[ -6   1  13   5 -14   3  -5  26 -21 -17  16  38  10  10 -19 -21 -22 -13
  -1  -5   0  -4  -7  38 -20  60  18 -14  15  -1  23  -6   6 -13  17 -17
  -5  -1  13  13 -28  10   2  10 -26  11  14 -37 -91  36  16  12 -33  -4
  18 -23 -20 -23 -13  43 -31]  K231
[ -6   1  35   5 -14 -24  48  26 -21 -17  16  12  10  10  12  62 -22 -13
  -1  -5  -7  -4  22  -8 -20 -45  18   0  15  43 -39 -28   6 -85  17 -17
 -17 -34  13  63 -28  10 -20  10 -29  11   2  40  10 -60 -10  12 -33  -4
  18   5 -20  50  31 -42 -31]  K158
[ 86   1  13   5 -33 -24 -23  25  24 -17 -55  69  10  10 -19 -21  -4  70
  -1  -4  -7  54  22  -8 -27  60  18  55  15  55  23  -6   6 -13  17 -17
 -17  -1  14   5 -28 -44   2  10  43   4  51  -9  10  36  21  12 -33  -4
  19 -23 -20  23 -13 -31  40]  K548
[ -6   1  13   5 -14  21 -14  26 -20 -17  16  52  10  10 -19 -21 -22 -13
  -1  -5  -7  -4 -13  60 -20  60  33   0  23  14  23  -6   6  26  17 -17
 -17  -1  13  13 -28  10   2  16 -26  11  14 -37 -29  36  16  12  -6  -4
  12 -16 -20 -46 -13  21 -31]  K87
[ -6   1 -82   5 -10  16  -5  26 -21  42  16  12  10  10 -19 -21 -22 -13
  -1  20 113  -4 -23  29 -21  60 -42 -33  -4 -30  23  -6   6  22  17 -17
  22  35  13  13 -28  10  66  -8 -26  11  14 -37 -51  36  16  12 -33  62
 -63 -44 -20   9 -13  58 -31]  K152
row of K87  [ -6   1  13   5 -14  21 -14  26 -20 -17  16  52  10  10 -19 -21 -22 -13
  -1  -5  -7  -4 -13  60 -20  60  33   0  23  14  23  -6   6  26  17 -17
 -17  -1  13  13 -28  10   2  16 -26  11  14 -37 -29  36  16  12  -6  -4
  12 -16 -20 -46 -13  21 -31]
rest: [-33  -4  18 -23]  [-20 -23 -13  43 -31]
rest: [ 0 -4 -7 38]  [-20  60  18 -14  15  -1  23  -6   6 -13  17 -17  -5  -1  13  13 -28  10
   2  10 -26  11  14 -37 -91  36  16  12 -33  -4  18 -23 -20 -23 -13  43
 -31]

[ 33   8 -71   1  34 -30  72 -47  43 -62  17  23  48 -54 -40  -2 -58  13
 -39  16 -49  26  47  -9  15 -23  56  76 -14  57  39 -14  24  32  43  -9
   9 -48  68 -15 -34 -15   5 -57 -77] = K555
[ 27   6   1   0   4 -14 -12 -11 -94 -23  -3 -43  37  44  18  37 -11 -28
 -21  10 -38  29   3  41 -48 -49   4  41 -41  75 -17  10  22 -14 -26  -9
 -53 -27  23 -12 -11  18   3 -39  -7] = K274
[ 50 -32 -97  50  60  10  11  12 -15  -6  45  40   2 -84  24   3  64   3
  -4  10  59  56  49 -22  19 -25  49  44 -22   1  58 -16 -48  50   4  24
  36  39 -39 -11 -42 -24 -31  -8 -29] = K623
[ 43  21  47  51  39 -17  18 -37 -11 -54  47 -29 -18  35  40  33  14 -31
 -42 -32  -9 -56   0  38  18 -36  19  15  45 -41 -99 -43   4 -32  33 -73
 -12 -45  35  25  17 -12  69  40   2] = K108
[ 43  21  47  51  39 -17  18 -37 -11 -54  47 -29 -18  35  40  33  14 -31
 -42 -32  -9 -56   0  38  18 -36  19  15  45  37 -99 -43   4 -32  33 -73
 -12 -45  35  25  17 -12  69  40   2] = K464
[ 20  22  44  22  13 -22 -75  28  16  21  -9  47   5  65 -28 -29   9   4
 -54 -42   0  22  12  27 -44   3  12  50 -74  24  33 -37  -8 -29 -13 -29
   5 -16  35 -33 -17  47  37  -8 -12] = K631
[-73 -31 -25  11  10  -4 -20  -1  28 -15  -4  39  40 -60  24  46  17  65
 -21 -27  29 -12   6 -72  -9 -19  19 -31 -75 -11  -7 -34 -54 -27   5 -19
 -39  28  66  20 -19   5  55  43 -64] = K323
rest: [  5 -57]  [-77]
row of K631  [ 20  22  44  22  13 -22 -75  28  16  21  -9  47   5  65 -28 -29   9   4
 -54 -42   0  22  12  27 -44   3  12  50 -74  24  33 -37  -8 -29 -13 -29
   5 -16  35 -33 -17  47  37  -8 -12]
row of K623  [ 50 -32 -97  50  60  10  11  12 -15  -6  45  40   2 -84  24   3  64   3
  -4  10  59  56  49 -22  19 -25  49  44 -22   1  58 -16 -48  50   4  24
  36  39 -39 -11 -42 -24 -31  -8 -29]

[-41 -35 -22   0 -44  19 -36 -22  20 -28   4 -44 -33  12  74 -95 -13 -61
  -1  28 -35 -42 -68  -7  10 -18  10 -68  30 -38  36  19  18 -18 -36 -56
  28 -71  22  33   3  22 -34  91 -58  72  23   0   7  10] -> K360
[-37 -13 -22  -1 -30  18 -27   0  22 -10 -24 -48 -20   5  52 -82   4 -50
   3  -2 -44 -51 -77 -11 -19 -50   9 -32  35 -40  16  11  11 -44 -52 -69
  35 -66  29 -13   8   2 -39 105 -58  58  24 -32  -9  12] -> K569
[-36 -34 -24   2 -39  22 -31   0  21 -29   7 -39 -34   3  70 -87 -27 -60
  -8  19 -41 -49 -76 -11   4 -16   8 -63  30 -56  34  29  18 -22 -41 -52
  31 -83  28  29  -2  24 -37  91 -63  72  27  -7   1  13] -> K587
[  0   0 -49  27 -50 -38  -5  17  -4 -71   2  -3  18  33  52   4   7  56
   3 -24  46 -12 -28  37 -79 -13  24   9  25   3 -27  40  -4  39 -48  42
  27  65 -19  38   8 -14   5 -44   4  14  -7  18  10  21] -> K291
[-38  -8 -19  -2 -27  29 -23  -4   7  -9 -30 -50 -25   4  62 -87   4 -53
   2   6 -53 -47 -83 -18 -27 -40   6 -26  27 -51  22  21   7 -38 -42 -72
  38 -67  39 -15  24   3 -36  98 -55  56  16 -29  -6  10] -> K937
[  7  10 -33 -10 -24 -75 -18  22 -12 -76 -23  11   2  26  59  -8  -4  55
 -10  -5  64 -48   1  36 -77 -14  30   3  33 -16 -11  44  15  20 -26  42
   6  41 -24  27   7 -42   9 -15 -12 -12  -6 -13   3  22] -> K8
[ 12   6 -38  -8 -20 -64 -17  17  -6 -72 -24  20   9  23  61   2  -3  52
  -9 -11  68 -40   5  28 -83 -13  35   6  14 -16 -10  42   6  14 -26  42
  -7  46 -25  30  12 -48   7 -13 -12 -11   0  -5   0  31] -> K509
rest: [ 0 22]  [-10 -24 -48 -20   5  52 -82   4 -50   3  -2 -44 -51 -77 -11 -19 -50   9
 -32  35 -40  16  11  11 -44 -52 -69  35 -66  29 -13   8   2 -39 105 -58
  58  24 -32  -9  12]
row of K291  [  0   0 -49  27 -50 -38  -5  17  -4 -71   2  -3  18  33  52   4   7  56
   3 -24  46 -12 -28  37 -79 -13  24   9  25   3 -27  40  -4  39 -48  42
  27  65 -19  38   8 -14   5 -44   4  14  -7  18  10  21]

[80  9 13 52 46 35] = K159
[-57  65  66  -6 -12   3] = K912
[ 38   9  66  -5 -79  34] = K683
[  38 -103  -36   42   26  -15] = K455
[-16  65  66  -6 -79   3] = K712
[-16  66  66  -6 -12   9] = K525
[-16  65  66  -6 -12   3] = K415
row of K415  [-16  65  66  -6 -12   3]
row of K525  [-16  66  66  -6 -12   9]
row of K159  [80  9 13 52 46 35]
rest: [  38 -103]  [-36  42  26 -15]
rest: [-103  -36   42   26]  [-15]
rest: [80  9 13 52]  [46 35]
rest: [ 66  -6 -79]  [3]

[-4 81 -8 88] : K443
[ -60   63 -101  -13] : K289
[-39  81  49  55] : K337
[   5   63 -101  -12] : K451
[-36  -5  50  55] : K233
[ -60   27 -101   95] : K310
rest: [-39  81]  [49 55]
row of K337  [-39  81  49  55]
rest: [81 -8]  [88]

[ 16   7 -46 -45  -5  90   2   6 -29] = K980
[-21 119  35  37 -27   0  10 -38 -15] = K279
[-31   7  55  78 -38  23  24   6 -57] = K881
[-12 -50  14  16   7 -67  17  29  27] = K89
[-12   7  -6  16  -5 -22  32   6  27] = K378
row of K378  [-12   7  -6  16  -5 -22  32   6  27]
row of K881  [-31   7  55  78 -38  23  24   6 -57]
rest: [-12   7  -6]  [ 16  -5 -22  32   6  27]

[ 58 101 -12 -54 -48  49 -43   9 -20 -15  24 -20  21 -10   2  -9 -27 -23
 -11  19  82  66   7  -2 -22  36 -32  11   4 -44  13 -12  14  20  21 -36
  36 -32  39  21  -8 -31  24 -56  26  24 -41 -14 -70] = K751
[ -14  -45   60   44   24   -6  105  -75  -57  -22  -43  -83  -81  -44
    8   49  -78  -90   55    2   11   32   -6  104   33  -37   41    8
 -111  -33   33   92   26   94   31    0  -14  -37  -53   94   18   23
  -22  -66 -102  -83    2  -81   10] = K209
[  40   52   47   24   54   47  -91 -103  -37  -72   31    8  -32  -41
  -73  -37   84  -28    9   65   -5   33  -35   11   -6    1  -27  -22
  -52   70  -43   29   54   34   52  -83   28 -109  -33  -52    1   -3
  -81    7  -41  -44   35  -18   54] = K277
[ -19  -48   61   39   18   -2  103  -76  -55  -19  -48  -68  -82  -41
  -12   49  -67  -99   42   -7    8   29   -2  112   36  -36   43   13
 -116  -36   31   84   36  101   18   17  -18  -42  -28  100   21   24
  -25  -62 -103  -77   13  -89   12] = K364
[ 80 -17  19  -6  61  13  31 -29 -77  36 -46 -72  83  78  17 -31  -6 -68
 -44  25  30 -26 -18  57  32  13 -30  67 -75  46 -46  -8  90 -20  -3 -17
  70 -87 -27 -86  52  -8  60  32 -57  -9 -37  -6 -64] = K248
[  44   47   48   22   57   45  -92 -102  -42  -73   25   10  -33  -37
  -73  -35   79  -27   15   68  -11   27  -38    9   -5    8  -24  -29
  -48   70  -47   30   51   41   48  -83   30 -111  -39  -54    5   -4
  -83    7  -38  -44   39  -20   58] = K19
row of K209  [ -14  -45   60   44   24   -6  105  -75  -57  -22  -43  -83  -81  -44
    8   49  -78  -90   55    2   11   32   -6  104   33  -37   41    8
 -111  -33   33   92   26   94   31    0  -14  -37  -53   94   18   23
  -22  -66 -102  -83    2  -81   10]
row of K277  [  40   52   47   24   54   47  -91 -103  -37  -72   31    8  -32  -41
  -73  -37   84  -28    9   65   -5   33  -35   11   -6    1  -27  -22
  -52   70  -43   29   54   34   52  -83   28 -109  -33  -52    1   -3
  -81    7  -41  -44   35  -18   54]

[ -9  18  -7 -44  -9   2  36 -20 -11  -1 -11  -2 -18  -4  41  20  -2 -16
  17 -12 -28  21 -16 -12  -7  -4 -20  -7   3   6   7 -13 -45 -19  11  -7
 -11  19  -4   6  10  14  21  13   1 -10 -11   7 -12  20   9  -7  -9  -2
  -4  -8  -9   4  38] : K373
[ -1   5  13  21  17   4  11  -6   6  -7   4  -2 -32  -7  -3  41  -9  39
  14 -41 -12  -8 -19 -16  11   1  -1   2  12 -16   9 -19   2   9  -2   0
 -15 -18  30  -7   4   7  21  -5  12  18   8 -22  27 -12  13  -6  13   4
 -11   7   4 -28 -42] : K284
[ -9  19  -7   6 -26 -10  15  -7   5  15   6  -5   7  20  26 -22  -1   7
 -12 -48  38  24   7   0  13   8 -18  16  24  45   8  33  -6   1  12   5
  42 -13 -37   2 -16  11  12   7  14 -14 -13   5  -3 -91  -4   0   1 -11
 -19  -8 -33  22  10] : K128
[ -9   2  32 -23  11  -3 -27  -6   6  -6   4  -1  15  27   3  15 -42  16
   8   1  -5   7 -37  18 -13  -9  12   1   8   7  -1  -6 -45 -19  11  -6
  10 -10  16   7  -8 -15  25   9  -9   8  -8  15  22  41  -1   2  20  -1
   3  22  43  15  57] : K707
[ -9   5  -9 -44 -12 -15  57  29   1   2  -1  16 -10   9   2 -10  14 -19
 -16 -48 -17 -12 -46   9   5   3  33  11 -26  -3  -3 -12  36 -23  -6   9
  19   9  20  -3  -5  17 -29 -10 -28  -5 -18  25  -1 -15  20 -11  -7 -14
  -7  26  11  -3 -12] : K205
row of K373  [ -9  18  -7 -44  -9   2  36 -20 -11  -1 -11  -2 -18  -4  41  20  -2 -16
  17 -12 -28  21 -16 -12  -7  -4 -20  -7   3   6   7 -13 -45 -19  11  -7
 -11  19  -4   6  10  14  21  13   1 -10 -11   7 -12  20   9  -7  -9  -2
  -4  -8  -9   4  38]
row of K707  [ -9   2  32 -23  11  -3 -27  -6   6  -6   4  -1  15  27   3  15 -42  16
   8   1  -5   7 -37  18 -13  -9  12   1   8   7  -1  -6 -45 -19  11  -6
  10 -10  16   7  -8 -15  25   9  -9   8  -8  15  22  41  -1   2  20  -1
   3  22  43  15  57]
rest: [-9 18 -7]  [-44  -9   2  36 -20 -11  -1 -11  -2 -18  -4  41  20  -2 -16  17 -12 -28
  21 -16 -12  -7  -4 -20  -7   3   6   7 -13 -45 -19  11  -7 -11  19  -4
   6  10  14  21  13   1 -10 -11   7 -12  20   9  -7  -9  -2  -4  -8  -9
   4  38]
rest: [-6  6 -6  4]  [ -1  15  27   3  15 -42  16   8   1  -5   7 -37  18 -13  -9  12   1   8
   7  -1  -6 -45 -19  11  -6  10 -10  16   7  -8 -15  25   9  -9   8  -8
  15  22  41  -1   2  20  -1   3  22  43  15  57]
rest: [-19  11  -6]  [ 10 -10  16   7  -8 -15  25   9  -9   8  -8  15  22  41  -1   2  20  -1
   3  22  43  15  57]

[   6   28   21 -103  -17   12   -2]  K101
[-19  48 -38 -68 -20  -9 -13]  K438
[  7  24  21 -68 -21  15  -5]  K65
[ 51   4  88  16 -10   2 -11]  K625
[ -9  45 -21 -88 -11   2 -11]  K261
[-30  44 -21  18  -2 -20 -16]  K839
rest: [ 21 -68]  [-21  15  -5]
rest: [-68 -20]  [ -9 -13]
row of K438  [-19  48 -38 -68 -20  -9 -13]
row of K65  [  7  24  21 -68 -21  15  -5]
rest: [ 45 -21]  [-88 -11   2 -11]
rest: [  4  88  16 -10   2]  [-11]

[ 35  43 -14  29  32  20  30 -17 -32  47   6   2  82 -38 -31 -17  49] = K837
[  6  84  16  16 -60  19 121 -17  32  30   0 -35  57  32 -77 -45  86] = K70
[ 27  32 -22  47  67 -11 -30  10 -24  29   0 -12  35 -77  37 -45  26] = K262
[  1  67  -6  10  43  27  49 -11  -1  53   0 -34  52 -71 -35 -21  72] = K914
row of K837  [ 35  43 -14  29  32  20  30 -17 -32  47   6   2  82 -38 -31 -17  49]
row of K914  [  1  67  -6  10  43  27  49 -11  -1  53   0 -34  52 -71 -35 -21  72]
rest: [  0 -34]  [ 52 -71 -35 -21  72]
rest: [-35  57]  [ 32 -77 -45  86]
rest: [30  0]  [-35  57  32 -77 -45  86]
row of K262  [ 27  32 -22  47  67 -11 -30  10 -24  29   0 -12  35 -77  37 -45  26]

[ 62 -62 -15  -7  11  -3  27  -1 -14  -4 -90] -> K725
[ 7 12 -6 -9 62  6 24 -3 21 29 10] -> K167
[-34 -14 -26  -9 -32  10  42  36 -14 -19  30] -> K124
[ 13 -20 -15 -41  -9 -22 -32   3  -1 -14   8] -> K174
[ 20 -21 -15  11  19 -14  78 -24 -28  42  59] -> K872
[  12   -1 -122  -24  -43   -3  -18   35  -35  -73  -39] -> K875
[ 18   7  13  -9 -16  -9  18  -1 -41  32 -33] -> K614
[ 12   0 -10 -47  14  -8  -8  43 -43  19   5] -> K971
[ 18   7  13  -9 -16  -9  18  -1 -14  32 -33] -> K10
[ 21  -5  13 -12 -26 -27   8  49  90 -21 -30] -> K678
[ 41 -20 -61 -32  36  64  49  79  -1  -5  83] -> K281
row of K281  [ 41 -20 -61 -32  36  64  49  79  -1  -5  83]
row of K872  [ 20 -21 -15  11  19 -14  78 -24 -28  42  59]
rest: [12 -1]  [-122  -24  -43   -3  -18   35  -35  -73  -39]

[ -3 -13 -25 -15 -10] -> K523
[ 48 -49  13  94  22] -> K956
[ -3 -13 -31 -35 -47] -> K581
[ -1   4 -22 -10  -8] -> K336
[12 33 16 40 29] -> K42
[ 1 -3 -8 -6 -3] -> K346
[ 3 48 18 18 29] -> K352
[  0  20 -33 -17 -40] -> K998
[  0 -13 -25 -15 -10] -> K686
[  0   8 -13  -6  -6] -> K775
[  0  20 -33 -17 -32] -> K760
row of K352  [ 3 48 18 18 29]
row of K42  [12 33 16 40 29]

[-24 -22  24 -50 -43 -34  10 -12  -2 -21 -18   1 -22 -22 -21 -20   0  24
   0 -24 -22  -5   3  26 -15  25  21] = K6
[ -4  -3  -7  -6  -3   1   8  11  13  -3  -3  11  -3  -2  -4  -2  11  -8
  11 -45 -41  43  10  -8 -12 -12 -10] = K280
[-39 -39  62 -32 -41 -42   7 -46 -24 -39 -31 -18 -39 -43 -34  -2  10  63
 -20 -42 -38 -30 -12  68 -15  71  63] = K766
[-51 -43  -3 -49  36 -34  31  42  50 -42 -36  44  36 -40 -49 -38  47  -8
  45 -45 -42  43  44  -5 -48 -26 -23] = K684
[-51 -43  -3 -49 -43 -35  31  42  50 -42 -36  44 -43 -40 -49 -38  47  -8
  45 -45 -42  43  44  -5 -48 -26 -23] = K235
rest: [-12  -2]  [-21 -18   1 -22 -22 -21 -20   0  24   0 -24 -22  -5   3  26 -15  25  21]
rest: [-2 11]  [ -8  11 -45 -41  43  10  -8 -12 -12 -10]
rest: [-49 -43 -35]  [ 31  42  50 -42 -36  44 -43 -40 -49 -38  47  -8  45 -45 -42  43  44  -5
 -48 -26 -23]
rest: [ 36 -34  31]  [ 42  50 -42 -36  44  36 -40 -49 -38  47  -8  45 -45 -42  43  44  -5 -48
 -26 -23]
rest: [-42   7 -46 -24]  [-39 -31 -18 -39 -43 -34  -2  10  63 -20 -42 -38 -30 -12  68 -15  71  63]
row of K684  [-51 -43  -3 -49  36 -34  31  42  50 -42 -36  44  36 -40 -49 -38  47  -8
  45 -45 -42  43  44  -5 -48 -26 -23]
row of K6  [-24 -22  24 -50 -43 -34  10 -12  -2 -21 -18   1 -22 -22 -21 -20   0  24
   0 -24 -22  -5   3  26 -15  25  21]

[-53  11 -23  46  87  31] : K307
[ 53 -94 -82  29  33   0] : K344
[ -1 -79 -89 -54  10 -18] : K59
[100  14  87  97  67  85] : K628
[ 86  51 -85  37  11 -18] : K942
row of K59  [ -1 -79 -89 -54  10 -18]
row of K344  [ 53 -94 -82  29  33   0]
rest: [ 11 -23]  [46 87 31]

[-53  60 -16  65  41 -40   1 -22  37   7   6 -36  56 -25  28 -12 -10   2
  40   3  19 -21 -54 -35  -7  50  17  38  38  -2  68  34  39  35  11  34
   8  12] : K453
[-53  60 -16  65  41 -40   1 -22  37   7   6 -36  56 -25  28 -12 -10   2
  40   3  19 -21 -54 -35  -7  50  17  38  38  43 -11  -7 -17   0  12 -32
  -4  73] : K343
[  1  55 -10   9 -26 -40  13  -3 -13   0 -19 -18  -1 -14  -8   8   1  -3
 -16  21   9  10  12 -13 -16  -6 -25   0 -10   3  -8  -1  -6 -23   4 -19
  11 -10] : K86
[-44  72   6  17 -30 -40   3  25 -10   7   5 -28  36 -27 -33  12 -23  10
  17  -7  41  38 -54 -13  15  -4 -29  35  -9  12  28  42  27  -8   2 -24
  35   6] : K477
[  3  73  50 -47  49 -40 -49  35   0  37  26  74  -4  30   2  -2 -15  10
  82 -42  43   2  25  48  63 -22  -2  -1  61 -12  -8  26  24  45 -11  26
  -4  11] : K338
rest: [ 25 -10]  [  7   5 -28  36 -27 -33  12 -23  10  17  -7  41  38 -54 -13  15  -4 -29
  35  -9  12  28  42  27  -8   2 -24  35   6]
row of K453  [-53  60 -16  65  41 -40   1 -22  37   7   6 -36  56 -25  28 -12 -10   2
  40   3  19 -21 -54 -35  -7  50  17  38  38  -2  68  34  39  35  11  34
   8  12]

[50 45 49  0] -> K471
[-12 -33 -13 -32] -> K283
[ 79  97 -47  84] -> K922
[ 84  90 -24  81] -> K853
[-29 -45 -25 -45] -> K765
[50 45 48 45] -> K76
[84 44 48 41] -> K698
[ 90 127  45  41] -> K40
[-20 -51  50 -43] -> K977
[  25   61 -107   44] -> K381
[  1  24 -81  13] -> K82
row of K765  [-29 -45 -25 -45]
rest: [44 48]  [41]
rest: [ 90 127]  [45 41]
row of K471  [50 45 49  0]
rest: [50 45 48]  [45]
rest: [45 48]  [45]

